Below are the code and all the weights of a small trained network. Each question names an input and a class and asks about switching units off, where a switched-off unit gives its printed mean instead of its output.

import numpy as np


def w(rows, s, z=0):
    codes = np.array(rows[::2]) - 128.0
    scale = np.full(codes.shape[1], s)
    scale[-1] = z or s
    return codes * scale


def f(y):
    return np.maximum(y, 0)


def log_softmax(a):
    a = a - a.max(-1, keepdims=True)
    return a - np.log(np.exp(a).sum(-1, keepdims=True))


def net(x, mask):
    res = np.array(x, float).reshape(1, 6) / 4 @ E
    y = f(res @ A[0][:, :-1].T + A[0][:, -1])
    res = res + np.where(mask, y, B[0][:, -1]) @ B[0][:, :-1]
    return log_softmax(res[-1] @ U[:, :-1].T + U[:, -1])


A, B = {}, {}
E = w([
[254,207,76,202,111,178,184,243,150,60,142,199],'x0',
[172,37,30,25,194,173,90,140,133,102,224,182],'x1',
[136,119,147,124,126,112,131,127,133,115,131,140],'x2',
[148,122,154,116,130,103,136,122,132,105,131,141],'x3',
[125,126,146,122,119,130,125,147,99,100,143,111],'x4',
[121,96,64,64,38,49,195,167,44,214,96,176],'x5',
],0.0087)
A[0] = w([
[241,220,82,214,74,200,178,229,143,66,138,236,159],'N1',
[226,137,28,127,221,218,88,205,188,17,189,219,161],'N2',
[123,42,44,28,64,81,153,138,45,173,165,175,126],'N3',
[57,86,215,129,190,179,47,62,135,67,127,37,254],'N4',
[57,34,131,39,215,175,29,30,169,116,208,87,251],'N5',
[71,223,216,201,59,98,154,140,141,143,45,107,254],'N6',
[201,116,26,17,51,71,216,209,30,215,156,204,95],'N7',
[32,99,169,82,29,25,141,33,62,198,50,66,250],'N8',
[124,100,55,61,48,33,215,194,26,213,67,184,152],'N9',
[126,10,78,49,207,142,62,89,103,123,191,150,162],'N10',
[211,226,59,212,53,66,215,193,56,120,66,211,153],'N11',
[176,38,40,2,217,191,62,136,109,114,216,202,131],'N12',
[135,157,219,207,224,170,69,80,233,91,106,53,221],'N13',
],0.0063,0.005)
B[0] = w([
[191,93,198,193,66,201,242,243,187,67,125,81,231],'N1',
[123,166,84,70,104,224,170,193,219,42,186,160,243],'N2',
[44,66,68,50,36,55,107,94,89,216,170,153,203],'N3',
[157,222,127,176,209,93,44,46,201,104,102,184,226],'N4',
[109,216,49,170,165,41,89,57,155,107,189,207,248],'N5',
[202,183,224,193,190,184,86,85,111,137,38,31,216],'N6',
[63,33,108,70,37,109,176,153,118,213,199,91,221],'N7',
[85,180,215,35,119,151,37,56,37,209,48,136,239],'N8',
[50,43,197,71,58,45,189,183,71,236,101,48,226],'N9',
[115,111,26,152,128,74,110,100,125,106,211,201,212],'N10',
[123,52,188,148,118,94,221,224,86,160,89,2,215],'N11',
[68,103,23,33,72,136,164,165,186,68,205,211,233],'N12',
[196,214,152,200,211,189,86,123,193,51,94,77,228],'N13',
],0.0071,0.017)
U = w([
[175,215,170,186,231,115,50,17,150,131,72,127,254],'0',
[56,117,206,24,105,112,49,65,24,198,27,100,221],'1',
[94,157,23,140,232,13,70,74,198,61,200,206,170],'2',
[84,69,38,72,65,29,95,62,35,209,207,209,97],'3',
[233,166,169,254,185,189,140,204,168,45,54,81,124],'4',
[163,60,208,193,104,63,229,206,56,192,72,42,83],'5',
[185,183,75,107,141,232,172,205,200,36,211,211,113],'6',
[102,19,65,61,57,120,198,214,154,158,206,109,17],'7',
],0.0064,0.0038)

Each question gives the input, the list of numbers given to net, and the class t.
The units are the neurons (one row each of A and B). Each row of codes is followed by its name. A weight is (code - 128) times the scale printed after its matrix; where a second scale follows, it is the last column's (A, B and U).
mask holds one flag per neuron, in row order. A switched-off neuron (its flag False) gives its mean, the last column of its row in B, instead of its output. The means were averaged over made-up inputs and are rounded, as every weight is.
A unit's drop is (log p(t) with every unit on - log p(t) with that unit switched off) / (log p(t) with every unit on - log p(t) with every unit switched off).
The circuit of an input: a set's keep is (log p(t) with only the set's units on - log p(t) with every unit switched off) / (log p(t) with every unit on - log p(t) with every unit switched off). Starting from the 12 units with the biggest drops (on a tie, the unit counted first), units are removed one at a time, each time the one whose removal leaves the highest keep (on an exact tie, the one counted first), for as long as the keep stays at least 0.8.
units of the circuit, in order: the units of the circuit, biggest drop first
top k neurons: the k neurons with the biggest drops, biggest first
drop when u is switched off: that unit's drop, to one decimal
input [0,-1,3,6,1,8], class 1: units of the circuit, in order => N8
input [-2,0,5,-7,1,4], class 1: top 3 neurons => N12, N8, N5
input [0,6,-8,7,1,-5], class 2: top 3 neurons => N5, N1, N10
input [2,0,0,-8,8,6], class 5: top 3 neurons => N12, N2, N11
input [4,-6,-6,3,5,0], class 4: top 2 neurons => N9, N7
input [-1,0,-7,5,2,-6], class 0: top 2 neurons => N12, N13
input [-3,-5,-7,3,-1,0], class 0: top 2 neurons => N9, N7
input [1,-3,-2,-1,6,-6], class 4: top 2 neurons => N8, N5
input [0,6,-2,6,-6,4], class 3: top 3 neurons => N1, N3, N11
input [-5,1,8,0,-8,-1], class 2: top 2 neurons => N6, N5
input [5,-3,-4,6,3,1], class 5: top 2 neurons => N11, N13
input [0,0,-4,4,2,4], class 1: top 3 neurons => N1, N12, N5
input [7,1,-7,0,-6,2], class 7: top 2 neurons => N2, N6
input [0,5,-5,-4,-7,2], class 3: units of the circuit, in order => N1
input [0,-4,4,3,7,6], class 1: top 2 neurons => N8, N1
input [2,-1,-8,3,4,0], class 4: drop when N8 is switched off => 0.1
input [-8,0,-4,-2,-1,-7], class 0: drop when N12 is switched off => 0.3
input [0,-3,1,-3,-8,-5], class 0: drop when N11 is switched off => 0.4
